Below are the code and all the weights of a small trained network. Each question names an input and a class and asks about switching units off, where a switched-off unit gives its printed mean instead of its output.

import numpy as np


def w(rows, s, z=0):
    codes = np.array(rows[::2]) - 128.0
    scale = np.full(codes.shape[1], s)
    scale[-1] = z or s
    return codes * scale


def norm(h):
    return h / np.sqrt((h * h).mean(-1, keepdims=True) + 1e-5)


def f(y):
    return y / 2 * (1 + np.tanh(0.7978845608 * (y + 0.044715 * y**3)))


def log_softmax(a):
    a = a - a.max(-1, keepdims=True)
    return a - np.log(np.exp(a).sum(-1, keepdims=True))


def net(x, mask):
    res = np.array(x, float).reshape(1, 4) / 4 @ E
    u = 0
    for l in range(4):
        y = f(norm(res) @ A[l][:, :-1].T + A[l][:, -1])
        res = res + np.where(mask[u : u + 7], y, B[l][:, -1]) @ B[l][:, :-1]
        u += 7
    return log_softmax(norm(res)[-1] @ U[:, :-1].T + U[:, -1])


A, B = {}, {}
E = w([
[61,87,166,107,172,203,84,131,34],'x0',
[127,142,145,167,121,126,114,101,130],'x1',
[123,143,61,172,127,3,85,180,108],'x2',
[98,118,68,142,178,206,79,109,206],'x3',
],0.0052)
A[0] = w([
[129,125,37,160,189,115,56,150,135,105],'0.n1',
[116,95,126,121,191,170,2,147,121,33],'0.n2',
[121,15,122,88,82,133,133,188,146,193],'0.n3',
[169,197,166,88,88,102,158,132,140,164],'0.n4',
[114,166,102,147,131,129,134,86,100,122],'0.n5',
[85,140,102,139,144,136,152,130,212,10],'0.n6',
[75,125,169,125,126,121,109,193,92,69],'0.n7',
],0.0054,0.0013)
B[0] = w([
[78,140,167,173,173,82,96,188,102,234],'0.n1',
[96,232,162,111,147,119,229,148,110,254],'0.n2',
[125,201,209,186,104,101,16,34,148,162],'0.n3',
[2,188,206,153,141,173,144,161,170,187],'0.n4',
[110,169,94,94,150,150,23,149,146,131],'0.n5',
[230,60,57,216,184,222,6,37,122,156],'0.n6',
[135,174,94,177,32,153,102,201,106,169],'0.n7',
],0.0057,0.0031)
A[1] = w([
[121,114,65,95,180,246,122,66,144,179],'1.n1',
[1,169,128,135,125,36,173,148,89,172],'1.n2',
[93,163,195,112,191,137,192,42,192,91],'1.n3',
[148,110,44,195,47,117,92,133,47,53],'1.n4',
[128,152,246,122,85,252,162,106,90,253],'1.n5',
[111,155,137,143,91,187,74,76,110,93],'1.n6',
[158,183,73,104,98,157,146,80,169,104],'1.n7',
],0.0051,0.00062)
B[1] = w([
[184,138,68,110,30,79,100,76,43,194],'1.n1',
[175,148,31,92,148,179,163,34,168,220],'1.n2',
[40,161,159,2,76,79,173,99,188,188],'1.n3',
[109,133,167,84,47,194,117,123,115,142],'1.n4',
[133,127,149,254,105,87,102,213,177,254],'1.n5',
[166,134,56,104,141,159,161,109,140,153],'1.n6',
[92,80,81,91,165,85,163,195,65,135],'1.n7',
],0.0055,0.0066)
A[2] = w([
[131,174,142,119,124,75,120,113,193,130],'2.n1',
[151,40,158,178,145,109,1,129,184,119],'2.n2',
[112,166,113,115,41,178,111,186,78,255],'2.n3',
[227,194,54,176,155,115,148,159,146,164],'2.n4',
[196,87,153,165,57,106,130,139,137,86],'2.n5',
[135,111,58,156,60,91,131,105,18,118],'2.n6',
[114,110,71,159,80,178,124,79,62,143],'2.n7',
],0.0058,0.002)
B[2] = w([
[168,147,151,32,202,189,137,85,91,185],'2.n1',
[123,3,198,208,104,122,174,136,149,150],'2.n2',
[46,74,104,77,212,102,55,174,241,254],'2.n3',
[159,58,152,121,128,191,131,169,95,219],'2.n4',
[140,75,73,151,153,168,157,138,45,158],'2.n5',
[112,153,217,107,81,137,137,6,165,194],'2.n6',
[133,237,225,63,129,133,202,167,182,189],'2.n7',
],0.0047)
A[3] = w([
[133,172,139,82,182,162,153,67,95,113],'3.n1',
[27,173,95,112,113,142,72,122,121,200],'3.n2',
[68,186,156,122,115,153,167,127,192,140],'3.n3',
[240,76,97,81,82,122,165,37,125,102],'3.n4',
[147,4,153,184,92,113,146,254,68,78],'3.n5',
[205,81,104,102,46,182,147,36,134,3],'3.n6',
[56,156,103,196,173,157,95,201,114,131],'3.n7',
],0.0056,0.0017)
B[3] = w([
[79,81,116,186,115,100,87,194,78,164],'3.n1',
[183,131,158,82,113,108,220,107,153,223],'3.n2',
[179,127,150,87,140,93,52,113,172,253],'3.n3',
[69,169,57,148,192,167,151,125,2,184],'3.n4',
[131,63,164,195,105,192,30,188,78,184],'3.n5',
[122,163,28,170,193,59,173,138,84,168],'3.n6',
[136,86,99,167,86,119,135,97,69,223],'3.n7',
],0.007,0.0053)
U = w([
[114,162,195,33,85,103,148,105,243,254],'0',
[101,160,37,136,191,125,178,95,41,47],'1',
[124,2,162,199,101,202,66,176,130,48],'2',
],0.0099,0.00064)

Each question gives the input, the list of numbers given to net, and the class t.
The units are the neurons (one row each of A and B). Each row of codes is followed by its name. A weight is (code - 128) times the scale printed after its matrix; where a second scale follows, it is the last column's (A, B and U).
mask holds one flag per neuron, layer by layer. A switched-off neuron (its flag False) gives its mean, the last column of its row in B, instead of its output. The means were averaged over made-up inputs and are rounded, as every weight is.
A unit's drop is (log p(t) with every unit on - log p(t) with that unit switched off) / (log p(t) with every unit on - log p(t) with every unit switched off).
The circuit of an input: a set's keep is (log p(t) with only the set's units on - log p(t) with every unit switched off) / (log p(t) with every unit on - log p(t) with every unit switched off). Starting from the 12 units with the biggest drops (on a tie, the unit counted first), units are removed one at a time, each time the one whose removal leaves the highest keep (on an exact tie, the one counted first), for as long as the keep stays at least 0.8.
circuit, biggest first: the units of the circuit, biggest drop first
unit that matters most: the unit with the biggest drop
top k neurons: the k neurons with the biggest drops, biggest first
top k neurons in layer l: the k neurons of layer l with the biggest drops, biggest first
drop of u: that unit's drop, to one decimal
input [-3,7,1,-3], class 1: unit that matters most : 1.n2
input [-5,-2,5,1], class 2: circuit, biggest first : (1.n3, 2.n4)
input [-4,5,3,0], class 1: circuit, biggest first : (1.n5, 2.n3, 3.n4)
input [8,-6,0,4], class 0: top 2 neurons : (3.n2, 3.n4)
input [1,-4,8,-4], class 0: top 2 neurons : (1.n4, 0.n7)
input [2,-5,2,0], class 0: top 2 neurons : (0.n7, 1.n5)
input [-2,7,7,1], class 2: top 2 neurons : (1.n3, 1.n1)
input [2,4,2,5], class 1: top 2 neurons : (0.n2, 0.n1)
input [2,5,1,7], class 1: top 2 neurons : (0.n1, 0.n2)
input [-6,-3,0,1], class 1: top 3 neurons : (1.n5, 0.n6, 0.n2)
input [-8,3,2,1], class 2: top 3 neurons in layer 0 : (0.n6, 0.n2, 0.n3)
input [3,2,-3,-5], class 2: drop of 1.n6 : 0.0
input [-5,6,2,3], class 2: drop of 1.n2 : 0.1
input [3,7,-2,-6], class 2: unit that matters most : 1.n5
input [-5,7,2,-2], class 1: drop of 2.n3 : 0.1
